Below is a small trained network, with its code and all its weights. Each question gives an input and a class and asks what happens when units are switched off, that is, made to give their printed mean instead of their output.

import numpy as np


def w(rows, s, z=0):
    codes = np.array(rows[::2]) - 128.0
    scale = np.full(codes.shape[1], s)
    scale[-1] = z or s
    return codes * scale


def f(y):
    return y / 2 * (1 + np.tanh(0.7978845608 * (y + 0.044715 * y**3)))


def log_softmax(a):
    a = a - a.max(-1, keepdims=True)
    return a - np.log(np.exp(a).sum(-1, keepdims=True))


def net(x, mask):
    res = np.array(x, float).reshape(1, 8) / 4 @ E
    y = f(res @ A[0][:, :-1].T + A[0][:, -1])
    res = res + np.where(mask, y, B[0][:, -1]) @ B[0][:, :-1]
    return log_softmax(res[-1] @ U[:, :-1].T + U[:, -1])


A, B = {}, {}
E = w([
[129,127,127,129,128,130,129,125,130,130],'x0',
[131,126,129,127,127,128,131,125,129,130],'x1',
[128,129,127,128,129,129,127,126,129,129],'x2',
[126,128,129,128,129,130,129,126,128,130],'x3',
[148,109,163,247,111,141,145,148,78,166],'x4',
[135,253,166,157,129,106,137,105,166,119],'x5',
[125,129,129,128,126,129,128,127,127,129],'x6',
[126,98,188,137,124,161,74,50,106,40],'x7',
],0.012)
A[0] = w([
[138,113,88,99,125,113,138,131,141,151,90],'N0',
[130,174,148,201,128,117,138,135,138,157,110],'N1',
[129,85,149,223,116,129,124,125,109,148,154],'N2',
[121,156,111,55,127,118,122,121,151,124,178],'N3',
[130,102,144,92,137,126,110,105,131,96,145],'N4',
[137,66,117,134,139,132,140,133,120,158,149],'N5',
[138,80,104,142,126,136,132,149,126,155,70],'N6',
[126,105,128,114,117,133,124,112,122,117,123],'N7',
[142,132,77,91,130,110,139,194,136,175,123],'N8',
[124,111,125,115,125,127,126,121,132,108,132],'N9',
[133,131,116,138,130,125,107,114,129,136,107],'N10',
[132,136,132,139,133,133,131,131,132,133,119],'N11',
[116,83,142,94,134,134,93,108,128,75,141],'N12',
[132,167,132,176,122,124,152,151,136,147,127],'N13',
[150,177,109,40,124,110,149,126,154,124,45],'N14',
[126,103,133,105,123,130,123,108,131,117,135],'N15',
[129,220,150,123,129,125,123,94,135,101,27],'N16',
[137,112,111,100,133,126,95,105,136,139,115],'N17',
[143,120,176,176,129,137,111,69,121,58,5],'N18',
[132,105,124,105,117,115,129,114,128,102,136],'N19',
[118,110,121,114,130,138,133,123,140,109,121],'N20',
[140,122,158,162,136,132,110,106,138,91,159],'N21',
[138,77,106,136,120,136,137,153,114,154,63],'N22',
[130,157,130,167,131,123,131,143,133,147,121],'N23',
[120,129,127,125,115,131,128,132,130,127,120],'N24',
[119,144,124,119,111,108,140,105,128,105,84],'N25',
[127,81,140,215,118,129,114,128,107,126,26],'N26',
[121,150,122,154,126,135,129,146,134,139,128],'N27',
[145,113,172,165,130,129,112,74,133,67,155],'N28',
[126,150,123,118,119,123,121,117,122,121,102],'N29',
[128,167,115,154,123,124,131,152,122,162,134],'N30',
[127,136,127,133,127,120,136,124,126,124,118],'N31',
[123,249,141,130,116,127,108,81,129,116,149],'N32',
[134,83,144,180,115,126,141,114,117,142,117],'N33',
],0.015,0.012)
B[0] = w([
[74,116,119,120,126,153,115,166,90,124,161],'N0',
[191,161,130,137,113,112,105,35,101,137,191],'N1',
[111,170,138,117,151,75,153,198,182,125,237],'N2',
[80,71,126,123,119,183,134,194,108,109,232],'N3',
[153,135,120,158,111,130,126,53,86,137,186],'N4',
[83,127,131,125,130,152,121,187,124,113,199],'N5',
[111,151,140,125,165,98,163,144,161,134,162],'N6',
[150,133,117,132,101,151,120,101,117,129,147],'N7',
[72,97,148,107,123,164,122,246,132,95,219],'N8',
[157,126,134,137,122,145,111,113,120,138,146],'N9',
[113,123,128,131,140,125,140,122,104,110,122],'N10',
[118,123,149,125,132,114,112,114,116,133,129],'N11',
[186,140,131,123,106,134,103,26,103,153,208],'N12',
[166,141,133,144,123,101,114,37,122,146,179],'N13',
[143,177,140,158,159,52,153,189,182,151,192],'N14',
[153,130,137,154,132,143,110,90,92,118,157],'N15',
[62,30,111,78,92,229,101,191,77,97,187],'N16',
[150,124,126,145,95,138,105,124,103,121,150],'N17',
[102,190,142,136,188,25,212,202,253,136,187],'N18',
[130,130,143,136,125,148,126,75,94,149,157],'N19',
[133,135,124,138,115,143,127,103,105,124,143],'N20',
[139,82,110,131,109,168,118,149,104,134,195],'N21',
[140,158,129,140,134,79,146,170,184,121,166],'N22',
[149,140,135,151,123,118,141,43,118,120,160],'N23',
[161,121,124,116,137,137,122,142,140,127,125],'N24',
[133,129,116,132,135,151,109,170,94,135,134],'N25',
[71,47,105,80,119,221,106,175,85,98,179],'N26',
[146,132,114,129,120,104,123,80,132,148,147],'N27',
[94,87,102,99,111,183,94,170,75,120,230],'N28',
[116,105,138,128,118,140,119,155,131,159,132],'N29',
[185,149,123,138,144,100,115,57,138,132,172],'N30',
[135,122,114,126,133,114,118,129,123,128,126],'N31',
[107,162,136,140,158,73,162,213,177,138,254],'N32',
[91,131,139,116,121,136,140,197,144,135,184],'N33',
],0.015,0.014)
U = w([
[93,82,110,99,110,187,110,137,96,111,1],'0',
[117,173,145,140,158,78,175,142,182,142,245],'1',
[186,155,128,159,102,124,97,9,93,154,165],'2',
],0.011,0.00068)

Each question gives the input, the list of numbers given to net, and the class t.
The units are the neurons (one row each of A and B). Each row of codes is followed by its name. A weight is (code - 128) times the scale printed after its matrix; where a second scale follows, it is the last column's (A, B and U).
mask holds one flag per neuron, in row order. A switched-off neuron (its flag False) gives its mean, the last column of its row in B, instead of its output. The means were averaged over made-up inputs and are rounded, as every weight is.
A unit's drop is (log p(t) with every unit on - log p(t) with that unit switched off) / (log p(t) with every unit on - log p(t) with every unit switched off).
The circuit of an input: a set's keep is (log p(t) with only the set's units on - log p(t) with every unit switched off) / (log p(t) with every unit on - log p(t) with every unit switched off). Starting from the 12 units with the biggest drops (on a tie, the unit counted first), units are removed one at a time, each time the one whose removal leaves the highest keep (on an exact tie, the one counted first), for as long as the keep stays at least 0.8.
units of the circuit, in order: the units of the circuit, biggest drop first
most important unit: the unit with the biggest drop
top k neurons: the k neurons with the biggest drops, biggest first
drop of u: that unit's drop, to one decimal
input [-5,1,2,-5,-5,5,-7,3], class 0: most important unit -> N16
input [8,4,-7,2,1,-6,7,0], class 1: top 2 neurons -> (N28 N16)
input [5,-6,4,-6,2,-8,-3,-2], class 1: top 2 neurons -> (N22 N28)
input [0,4,-8,-8,-8,7,-2,3], class 0: top 2 neurons -> (N16 N3)
input [-5,-1,4,-8,1,-4,8,-2], class 1: top 3 neurons -> (N28 N16 N26)
input [4,-7,-7,2,-5,8,-7,6], class 0: top 2 neurons -> (N16 N28)
input [-4,0,-3,-4,-4,0,3,-8], class 0: top 2 neurons -> (N8 N32)
input [0,-2,8,-8,8,2,6,0], class 2: top 3 neurons -> (N1 N13 N32)
input [-5,7,-4,1,-8,0,3,8], class 2: top 2 neurons -> (N12 N4)
input [2,-3,8,-3,-1,6,4,5], class 0: top 3 neurons -> (N16 N28 N2)
input [-1,-1,-7,0,6,-8,-7,-5], class 1: top 2 neurons -> (N22 N2)
input [7,-7,7,-5,6,5,-1,0], class 2: top 2 neurons -> (N1 N13)
input [5,-7,6,6,1,3,3,5], class 1: top 2 neurons -> (N18 N32)
input [-6,-6,-6,-1,1,-6,-3,-2], class 1: top 2 neurons -> (N28 N16)
input [-8,-6,7,7,4,3,4,4], class 1: units of the circuit, in order -> (N18)
input [-7,-2,-4,0,2,1,8,-2], class 2: drop of N14 -> 0.1
input [-8,1,1,-1,0,-8,-4,4], class 2: drop of N12 -> 0.3
input [1,5,-7,7,-6,6,0,4], class 0: drop of N16 -> 4.5
input [-2,2,-4,3,-8,0,2,1], class 2: drop of N26 -> 0.2
input [2,-5,-5,4,8,-6,-1,-2], class 1: most important unit -> N2
